Each row has two labels, one from each of two sets.
[ -8   0  -6  -2   5   0  -3   3  -2  -2  -1 -12 -15  -3   4   2   0  -5
  21   3   0   3  -4  -3  -8  -1   1  -8   4  -9   7   5   5  -2  -1   4
   3   7   3   0  -1  -2  10  10   1   1  -3  -5  -8   6  -1   0   8   0
   6   0  -8   4  -2  -5 -10  -2   1   1   0   1  -7   0   0   4  -3   2
  -1  -3  10   3  -4  -6 -19  -4   1   2   7   2   3  12  -3   1   0 -13
  -3  -6   3  -5  -5  -4   5  11  -5  -2  -2  -1   2  -1  -6   3 -10  -2
   3   4  -9   3   3   2  -1   5   0   5  -4   1  -2  13  -5  -1   1   7
  -6 -11 -11   6   7  -1   2   6 -19] : kav & [57]
[  9 -14  13  -1   3   4  13   9   8  -2  -3  15   3   2   4  -2   0   1
 -15  -1   1  -7   6   4  16  -7  -5   7  -6  -3  -7 -13  -9  -1  -2   0
  -8  -2   5  -1   6   6  -3  -5   0   2   5  -4  -6   4   6   0 -11  19
  -4  -2   5  -5  -6  -2 -11  -5  -1  12  -4   3  -3  -7   6  -2  -7   3
   0   7 -50 -10   8  -8  15   0  -4  -3  -3   1  -4  -4   2   2   8  18
   8   9   1 -12   4   5  -5  -7   5   6 -12   1   1  -6   5  -9  11  -2
   4  -1   3  -4   3   3  -4  -9  -3   3  -1  -7   3 -15  10  -1   4   2
   2  11  13  -6   1   0  -7   1  16] : til & [59]
[ -9  -3  13  -5  24  -5   7   6  -2   1  -3  11  10  -8  -7   7  -5  -7
  -2 -12   1  -4  -4  -8   4   2  -6 -12  -2   2  12   9   2  -9   1   0
  -4  -1   5   3   0   2  -8   4   0 -10  -1 -10  -4   7   8   0  -1   9
  -6  -4   3  14  -8  -9   3   7   7   2   5  -4 -10  -2  -4   4   2   0
  15  -5 -14  -5   6  -7   6  -1  -1   6   8   6   3  17   3   3   1   8
  -7  10  -3  -5  -5  -7   1   1   2  -3  -6 -25   3  -5  -3 -10  -4  -1
  -9  -2  -5  -2   5   7 -10  11  -9   6  -6   1   1   7  -7   2 -11   6
   5  -9 -12   2  18   5   1   2   3] : til & [59]
[ -9  -5  -6   3   2  -7  -8   2  -9  -4   2 -14 -23 -16   4  -5  -3  -2
  32  -6   1   3  -6  -5 -24   2  -2 -11   9 -11   2  -3   7  -3  -2   4
  11   2   1   5   3  -7  12  26  -7  11   1 -15 -11   2  -9  -1   7 -12
  14   4 -10  10 -10  -1  -2  -2  -1  -3   2   0   4  -2  -4  11  -6   1
   3  -6  32   8 -11   2 -22  -3  13  -3   1   3   1  13 -11  -4  -7 -21
  -9  -1   1   0  -1  -2   4   9  -7  -3   1  -8   3  -1  -5   4 -16   2
   6   9  -5 -21   7   5   0  10  -2   5  -6   3   2  -2  -9   3   9   2
  -1 -11 -10  11   4   6   7   3 -26] : kav & [57]
[  0  -9  14  -1   6  -1   2   4 -11 -12  -3  15  -6   0  -2  -7   0  -1
  33 -24  -6   2  -1  -6 -15   2 -14   4   1   5   8 -17   6  -8   1   8
   0 -17   4  14   6  -1  -7  48  -2  -2   7 -24 -18   3  -6   4   6  -8
  19   2  -8  14  -8  -5  -7  -1   9   2   8  -2  -2   1  -9   2  -5  -6
  25   6  19  -1 -10   1  -7  -5   5  -2 -19  -6   1   6  -2   7   0  -1
 -10   1  -2  -6  -3  -3  -3 -14  -5  -1  -7 -32  -3  -6   1  -2 -13  -1
   6   1  -4   1  16   3  -5  16   1   2  -9  -5  -3   4  -4   0  14  -8
  -3  13  -5   2  -4   8   8  -5  -1] : kav & [51]
[-10 -12  12  -6  23  -3  15   4  -4   7  -2   9 -11   5  21  -7   5  -8
  22   0  -3  -6   2  23 -13  -3  -8  28   4   0   7 -31 -11  -5   0   1
   7 -10   2  -8   8  -1   9  31  -9   1   7 -44 -34   6  10  -2   8  -6
  12  11   4  13 -15   3 -22   2   0  -3  -9   2   7   1  -2   8 -16   5
   6 -11  59   2   0 -11 -12  -1  -5 -11  -5 -12  -5  21  -8  -7  -1 -27
  16   0   1  -4   2  -1   4 -34   4   7 -23   7  -2 -27   0   2   5   0
  12   4  -3   1  15  -1 -10   2  15   0 -14   7   4   1   8  -1  -1  18
  -8  -2 -10  15   5   6   7  -8   3] : kav & [59]
[-15 -13  12   3  33 -11   2  14  12  -8  -5  11  -6  -8   6  -3 -11  -2
  28 -27  -1  -6  -7 -13 -28   1 -10   9  -1   2  12   2   2 -14   2  -1
  -3  -8   2  16   8  -3  -7  40  -8   5   6 -29 -21  12  -3  -2  10  -2
  17  -2  -1   3 -10  -6  -4  -5   3   6   6  -2  -5 -12 -16   9  -8   6
  46   1  10   3 -16  -7 -14  -3   5  -7   0  -4   6  17  -6   0  -4  -3
 -13   4   1 -11   0  -6  -3   2 -15   2 -21 -33   5 -10  -3  -9 -12  -2
   9  -3  -2   5  10  -3 -13  19 -10   4 -11   6  -4   3  -6   3   6  -4
  -5   1 -24   7  10   8  11   6 -18] : kav & [59]
[  7 -18   5   8 -12   4   4   4  -1  -2  -1   7  -5  13   0  -5   4   1
  -1  -6   0  -3   7   1   4  -5  -5  -6  -7 -17  -6 -13   3   4   0   2
  -2   1  10   9  -6  -3  -4  23  -3  -5   9  -5  -5   3  -2  -1  -5   8
   6 -11   2  -3  -3  -6 -19  -4   0  -1   0   4 -12  -8  -1   2   2  -4
   1  10 -47 -13   9  -3   2   1   7   2 -22  -3   1  -2   5  -1   3   6
  -2   2   2 -11   3   2   0   0   1   5  -2 -15   2  -4   9  -1  -9  -3
   8  -5   5   2   5   2  -8  -5  -1   6   1 -14  -3  -2   4   1  15   0
   2  13   3  -9 -11  -1   4   3  -1] : til & [59]
[ -9 -14  15  -4  12   2  16  11   6  14  -6  17   5  -6   4  -3  -2   3
 -17  14   4  -9   0   5  19  -7  -5  19 -12   0   0  -1  -9  -5   0   0
  -5  -7   9   6   4  -3 -15  -7  -4  -5   4  -6 -14   3   5  -1  -6  14
 -10 -11   8  27 -10  -1 -23  -6   1   2   1   0  -9 -11   3  -3  -2   2
   1   4   0  -7   6  -6  14  -1  -4   1   2  10  -3   4   2  -1   2   3
   8   5  -2 -13   0   0   3  -7  11   3 -20  -2  -6 -14   3 -12   7   2
   1  -3   3  -5  14  -1 -12   1  -1   3  -9  -2   1   1   5   2 -11   5
  -2  12  -1   1  10   3  -6  -8  17] : til & [59]
[  6 -13  -4  -3   4  -3  -7  -2  -4  12   4   2  -5   5  -6  -7  18  -1
  -4  14  -2  12  -1   4   4   5  -1   3   7  18   6 -14   0   1  -2   4
   4  -5  -4   5  -6   4   7  16   0 -15   5 -16  -8  -4  10  -1   5 -17
   1  19   2  13 -10   6  -3   3   2   0  -2   4  -2  -2   8   0 -10  -1
 -15  -3  64   3  -3   0  10  -4   4   4  -1  -2  -3  21  -7  -2   0 -19
  -1  -8  -8   3   3  -6   0 -21  16   3  -1   1  -5 -12  -2   6 -25   2
   2   5   0   3   7  -6   1  19   4  -7  -7   1  -6  -9   3   3  -5  -2
   0  -5   1   1  -1   2   4  -1  19] : kav & [57]
[  2 -11  11  -1   3   1  10   5   0  -2   1  17  10 -12   1  -2   2  -6
 -20   1  -2  -1   5  -1  16  -3 -11  10  -7  13  -2  -9  -2   0   0   1
  -4  -2   4   8   1  -1 -10   1  -2 -10   4  -6  -8   3   1  -2   3   7
   0 -13   3   3 -15  -2 -10   0   4   1   1  -3  -4  -4   8  -5  -2   5
   7   7   4  -7  -1  -6  18  -3   1   5  -1   0  -9   0   4   2  -1  10
   1   1  -2  -8   2  -8   0 -15   4   4  -5  -9   5  -9   5  -7 -11   5
  -2  -5   3   2   7   9  -5   8  -5  -3 -10  -8   2  -3   3   3  -6   2
  -4  10   7  -3   4   7   0   1  10] : til & [59]
[-20   3  18   2   5 -16   6  14 -11 -27  -4   4  -5 -15  -8   3 -31   8
  57 -39   4 -12   4 -20 -25 -14 -17 -28 -14 -33  -2  24  12  -8   2   6
 -11  -4  10  15  -4  -8 -18  30  -6   8   7  10   5  27 -16   1  18  19
  17 -40 -16 -21   0 -27 -17  -2  10  -1  13  -2 -21   3 -14   7   9  -2
  54  19 -64 -17  -4 -16 -14   2  -6  -2   1  15   9  -3  -7  10  -7  16
 -21  19  -2 -24  -1   0  12  64 -19  -5 -16 -55  12   5  10 -19 -12   1
  -2  -8  -2   2   4  17 -31   3 -10  12   4  -7 -25   9 -18   0  18   2
 -10   1 -26   3  19  14   7   8 -54] : til & [51]
[ -7  -6  -4   1  -8   0   5   7  15  -3   3 -14   0  -2  -5  12   3   2
  -5  24   2  -3   1  -7  21 -13  -2  -9  -6  -8 -14  21  -2   1   0   1
  -5   6  -1   3  -1  -2  -1  -9   1  -6  -5   4   6  -1   4   3  -3  16
  -6 -11   0  -3  -5  -4 -14   3   2   4  -3  -1 -12  -5   8   1   1  -5
 -20   0 -17  -8   6 -11  10   3   0   0   4  12   1  -7   0   3   3  -3
  -1   3  -4  -5  -3  -3   3  26   3  -2   4   1   4 -21   8  -3   0   4
   1   4  -1  -1  -2  -6  -8  -3   1  -1   5   2   5  -5   9   1 -11   3
  -1   4 -10   0   4   3  -1   1   6] : til & [57]
[ -9   8   5   3  10  -1   3   0  -9  -5  -7   5   1   1   8   7 -19 -11
  11 -23   0   4  -4   5 -29   7  -8  21   1  -2   1   8   3  10   4  -2
   0  -5  -7   5   1   2  -4   8   8  11   2   6  -5   4 -10  -2   1  -8
  10   2  -5 -11   8   1  14 -13  -1  -1   2  -6   6  -1 -10  -4   2   4
  32   6  -9   8  -6   3 -13  -2   2  -8  -8 -14   1   5   2   0   1   8
   2  18   6   4  -2   0  -1  -5 -20  -3 -11  -4   0   6   1  -5  15  -2
   0  -6   1  -4   0   1 -18  -8  -9   3   2   3   2   9  -6  -5   8  -7
   3   4  -1   2  -8   3   4  -1 -14] : kav & [59]
[ -7  -8   6   9  16  -6  12  -3 -18  -1   3   7 -12   2   4 -11  -6  -5
  28 -26  -2   2  -1   3 -40   3 -12   0   0   3  11 -19   6  -7  -2   1
   3  -9   2  10   8   1 -10  51  -6   5   6 -27 -14   2  -5   3  15 -15
  32  10 -17   7  -6  -5   0  -4   1  -5   9   3   6   0 -13   8  -6   3
  40   1  29   2 -19   1 -20  -1   6   1  -6 -13   4  10  -8  -2  -7 -12
  34  -3   1  -2  -2  -5  -1 -14 -10  -1  -5 -35   4  -2  -3   1 -27  -3
  13   6  -6   2  14   1  -7  11  -5   1 -12  -4  -2   0  -7   3  23  -3
  -5   5 -10   4 -10   8   8   5 -17] : kav & [51]
[ 19  -7   4  -1 -13   5  -6  -5 -14   3   4  14   0   6   4  -9  10  -1
 -12 -21  -6  10   1  10 -16  14  -4   4  12  14   5 -34   0   2   0   1
   4  13   0   6   3   4  -3  43   2  -9  18 -17  -7  -6  -2  -1   7 -19
  14  23   2   6  -5   9   1  -5   0  -4   3   3  14  -3  -2  -8  -9  -1
   6   3  34   4  -6   9   1  -2   5   2 -11 -15  -1  -6   5  -2   1  -4
  -5 -10   0   4  -2   5  -9 -50   9   5   5  -9  -5  -3  -3  13 -23  -1
   4   2   0   2  16  -3   7   6   0   0  -8  -5  -4 -19   2  -3  21 -10
   2  12  12  -3 -27  -4   0   0  20] : kav & [51]
[ -4 -13  -5  -2  18  -3   0   4  -4   4  -2   5  -7  -9   7 -11  -3  -2
  11  -5   2  -2  -3   9 -15   0  -1   8   0   4   5 -11   2  -7  -1  -2
   1  -6   1   9   6  -3  -2  29  -5   1   1 -15 -15  -1   2   2   8 -24
  14   4   0  18 -10  10  -8  -2   3   4   2   9   2  -1  -7   4  -7   3
  15  -4  47  -1  -4   2  -7   6   2  -1  -5  -5   0  15  -4  -4  -6 -10
   1  -1   0  -3   6  -1   1 -14  -5   5 -12 -13  -1  -7  -6  -2  -9   0
   7   1  -7  -4  13  -5  -6   7  -1  -6 -13  -2  -5  -5   1   2   3   0
  -7   1  -2   7   0  18   7   1   0] : kav & [59]
[-13  -8  13   2  22   4   4   8 -16  -3   0  23   4   5   1  -5  -7  -3
  13 -24  -3   4  -3   2 -28   7 -16  15   1  12   9 -14   3  -6   5   2
  -1 -14   0  14   9  -1 -12  48 -17   2   7 -20 -21   6  -7 -10  10 -15
  32  14   6  10  -9   8   8   3   1   5   9   0   4  -5 -13  -1 -13   0
  44   6  64  13 -19   3 -12   1   0   2 -11 -11   2  12  -6   2  -6  -6
  -9   4  -3  -4  -7  -6   0 -27  -7   4 -19 -32   0  -6  -6  -4 -20  -9
   7  -4 -14  -6  14   0 -12  23 -14  -3 -15   0   0   0  -6   0   6  -5
  -5  12  -6   5  -4  11   7  -2   0] : kav & [51]
[ -9  -6  19  -5  57  -4   3   9 -13   1   1  20   4  -3  14   2  -9  -6
   9 -44   3  -2 -10  12 -24   5 -11  22  13  22  30 -10 -11 -19   4  -3
  -1  -8   0 -10  12   6  -3  12  -3   1  -2 -37 -24  12   8   1   5 -22
   7  14  -2  13 -12  -1  24   5  -3   0   3   7   4   7 -16   8  -6  11
  56 -12  40  11 -16   4 -12   2  -2   3   5 -22   3  28   5  -2  -4   0
   4   3  -1   4 -11  -2  -7 -39  -1   2 -28 -12  -2 -12 -17 -12  18  -2
   3  -2  -8  -2   9  -1   4  27 -11   6 -13  36  -4  22  -7   0  -6   8
   0 -13  -4  12  12   8  -1  -4  18] : kav & [59]
[ -3 -13  22  -1  -1   5  15   8  -2   3   0  22  19   1  11   2  -7   2
 -12  -4   2  -8   2   6   9  -3 -13  20  -9   7   2  -9  -8  -7  -4   3
 -11 -11   2   3   6  -4  -9   6  -5  -9   3 -13 -17  -5   5   1   0  11
   2  -6   8   7 -13 -10 -15   1   5   0   6  -2  -7  -8  -5  -3  -5   1
  21   5  10  -6  -1  -7  12  -4  -3   1   0  -6  -5   4   3   4   2  12
   2   4  -3 -13   2  -3  -1 -19   0  -2 -29 -24  -1 -15   4 -16  -1   0
   4  -2  -1  -6   6   0 -12   8  -9  -5 -10  -2   3   5   4  -4  -5   0
  -2  14   2  -2  12  13  -2  -3  20] : til & [59]
[  2 -12  18  -5  13  -1  15   9  10  -1   3  19  17  -7 -13   8   1   3
 -28   3  -2  -4   5   0  25  -4  -4   6  -6   8   5  -3 -11 -11   3  -1
 -10  -3   7  -4  -2   2 -10 -17   3 -13  -3  -6  -6   6   8   0  -8   8
 -14  -6  10   5 -11  -7 -12   6   3   2  -3   1 -11  -6   4 -10  -2  -2
   3   5 -22 -13   9  -1  28  -1  -6   2   6   1  -2   2   5  -5   8  17
   4   8  -7 -12   2  -4  -1  -6  12   1 -13 -13   4  -7  -1 -14   3  -9
  -3   0   5  -7   0   1  -3  10  -8   2  -3   2   3  10   1   0 -25   0
   5   4   2  -1  15   1  -9   8  30] : til & [59]
[  6 -18  11  -4   1  -2  15   4   2   2   1   7   3   1   3   2   8  -1
 -10   4   2  -5  25   6  15  -3  -7  -7 -10  -8   0 -24  -4  -1  -7   1
  -1  -1  14   3   0  -2   0  18  -1 -11   4 -19 -11   6  10   1   2  16
  -7 -12   5   9 -13  -6 -29   3   4  -4   5  -1 -11 -13   7   0  -7   0
 -11   3 -31 -15  13  -6  12   0  -4   1  -2   5  -1   9   2   3   5   2
   7   1  -3 -16  -2   2   3  -5   9   3  -5 -10   7 -16   5  -1 -15   4
   8  -3   0   0   3   0  -6   5   2   1  -4  -4   5   1   8   9   0   4
  -5   2   3  -3  12  -6   0   2   8] : til & [57]
[  4 -10  17  -7  -2   5   8  20 -12  -4  -4  20   3  -1  -4   0  -2   2
 -10 -11  -3  -3   2  -3   4  -2 -10   2  -5   0   2 -18   3  -3   1  -1
 -13 -10  -3  13   1  -3 -12  28   0  -9  11 -17 -10   5  -6   2  -3   9
   8  -4   1   4 -11  -8 -16  -3   1  -1   4   3 -13 -11 -12   1  -3  -4
  15  13 -26 -12  -2  -9  10   1  -1   3  -2  -5   1   1  10   6   1  11
   0   6  -6 -19 -16  -1  -2 -16  -1   1  -8 -25  -4  -3   2  -7 -16  -5
   0  -3   3   3  12   4  -8   8  -1  -4  -9  -7   3   1   0   4  10  -6
  -1   9  -4  -4   1   5   5   0   8] : til & [51]
[  0  -7   0  -5   4  -3  12   3   5   4   2  -7  -3  -1   3  -3   9   0
   7  16  -2  -4   0   1  17  -1   2  -5  -3  -8   0  -5  -1   6  -1   1
   3   6   7  -1   3  -3   4  -7  -1  -5   0 -12  -7   1   1  -6   0  13
  14  -9   7  12  -9  -2 -16   2   0   1  -8   8 -11  -1   4   4  -1   2
 -21  -6   4  -8   7  -4   7  -7  -2   8   7   8   2  16  -1  -2   0 -11
   4  -5  -2  -8  -3  -2  -1  -2   8   1   0   6   3 -10  -2  -1  -8   0
   2   1   5   1  -5   2  -3   4   3   4  -2   2 -10  -2   3   7 -11   5
  -2  -8  -7   1  12   1  -5   3   7] : til & [57]
[-12   6   5  -4  22  -6  -5  -2 -15   2   7   2  -8   0  -6  -8   2  -8
  22  -8   1  10  -9  -2 -15   7  -3  -8   6  19  16   0   0 -14   2   1
   6  -2  -2  17   8  -2   4  37  -3  -5   3 -21 -16   0  -5   3  16 -21
  11  13  -1  12  -8  -4   9   5   5   4   7  -1   1   4  -5   3 -10  -1
  13  -9  64  13 -28   6 -34  -5   8   4   5  -7   7  22 -12  -2 -18 -32
 -19  -7   4   3   0 -10  -2  -6   3 -12   3 -23  -4  -8  -9   9 -33  -5
  -2   7 -11   0   7   2  -1  28   0  -2  -9   5  -7  -1 -10   3  -3   7
  -5  -6  -6   9   7   9   7   3  -6] : kav & [57]
[-14  -2   5   4   4  -6   8  11  -2  -2   2   5   0  -7  -8   0 -10  -3
  18   9   4  -1   0 -15   3  -5 -13   1 -11   0  -5  21   6 -11  -3   4
  -7  -3  -2  19   0  -9 -10   8  -7  -4   0   2 -16   6  -6  -1  -1   8
   4 -22  -5  -8  -6 -11 -11   2   4   9   6  -3 -12 -11  -7   1  -1   1
  16   4  22  -7  -2  -9  18   1   0   2   2   6   8   8  -6  -2  -2   1
 -11   5  -4 -12  -4  -4  10  31 -11  -1 -18 -26   4  -5  -4 -12 -21   2
  -2   3  -4  -2   2   7 -17  10  -8  -2  -1  -2   3  -4  -8   0  -7  -2
  -7   6 -15   7  21   7   3   3 -11] : til & [57]
[ 15 -16  -1  -3 -11   3   9  -2  10   9   5   3  10   7  -6  -7  20   2
 -40  33   1   4   7   4  51  -4   9 -10  -1  10  -2 -10 -12  -2  -3   1
  -2   5   4 -10  -2  -3   0 -38   3 -23  -4   3  10  -7  14   1  -5  17
 -29  -7  13  13  -8   8 -13  12   5   0  -8   0 -12   1  17  -8   0  -6
 -50  -6  10 -13  18   2  33  -3  -5   7   7  11  -7   2   4   6  12 -11
  12   3  -1  -7  -4   0  -1 -13  27   4  13  19  -2  -9  -3   1  -4  28
  -5  -1  13  -8  -3  -6   8   4   8  -4   2   0  -1  -6  13   3 -26  11
   7  -4   8  -7  12  -3  -6   1  40] : til & [57]
[ -1 -13   1  -2  -2   3  11   6   3   1   3   9  -3   0  -2  -6   9   2
  -6  23   2  -4   7  -3  16 -11  -4   9  -7   2  -8 -11  -2  -3   1   0
  -3  -6   2  16   5  -4  -3  19  -4   1   6  -7 -19 -14   2  -1  -3   6
   1  -7   1   5 -12  -4 -32   3  -5   5  -1  -3  -7  -8   8  -1  -7  -4
 -12   1  28  -4   6 -10  12  -3  -6   3  -3   4  -2  -1   1   1   6 -11
  -1  -1   1  -6   1  -6   2  -1  10   2  -6  -5   1 -11   6  -3 -16   2
   2   7   0  -2   5  -1 -10   1   2  -5  -1  -9   8 -13   7  -1   4  -3
  -2  15 -11   0   7   9   1  -3   8] : til & [59]
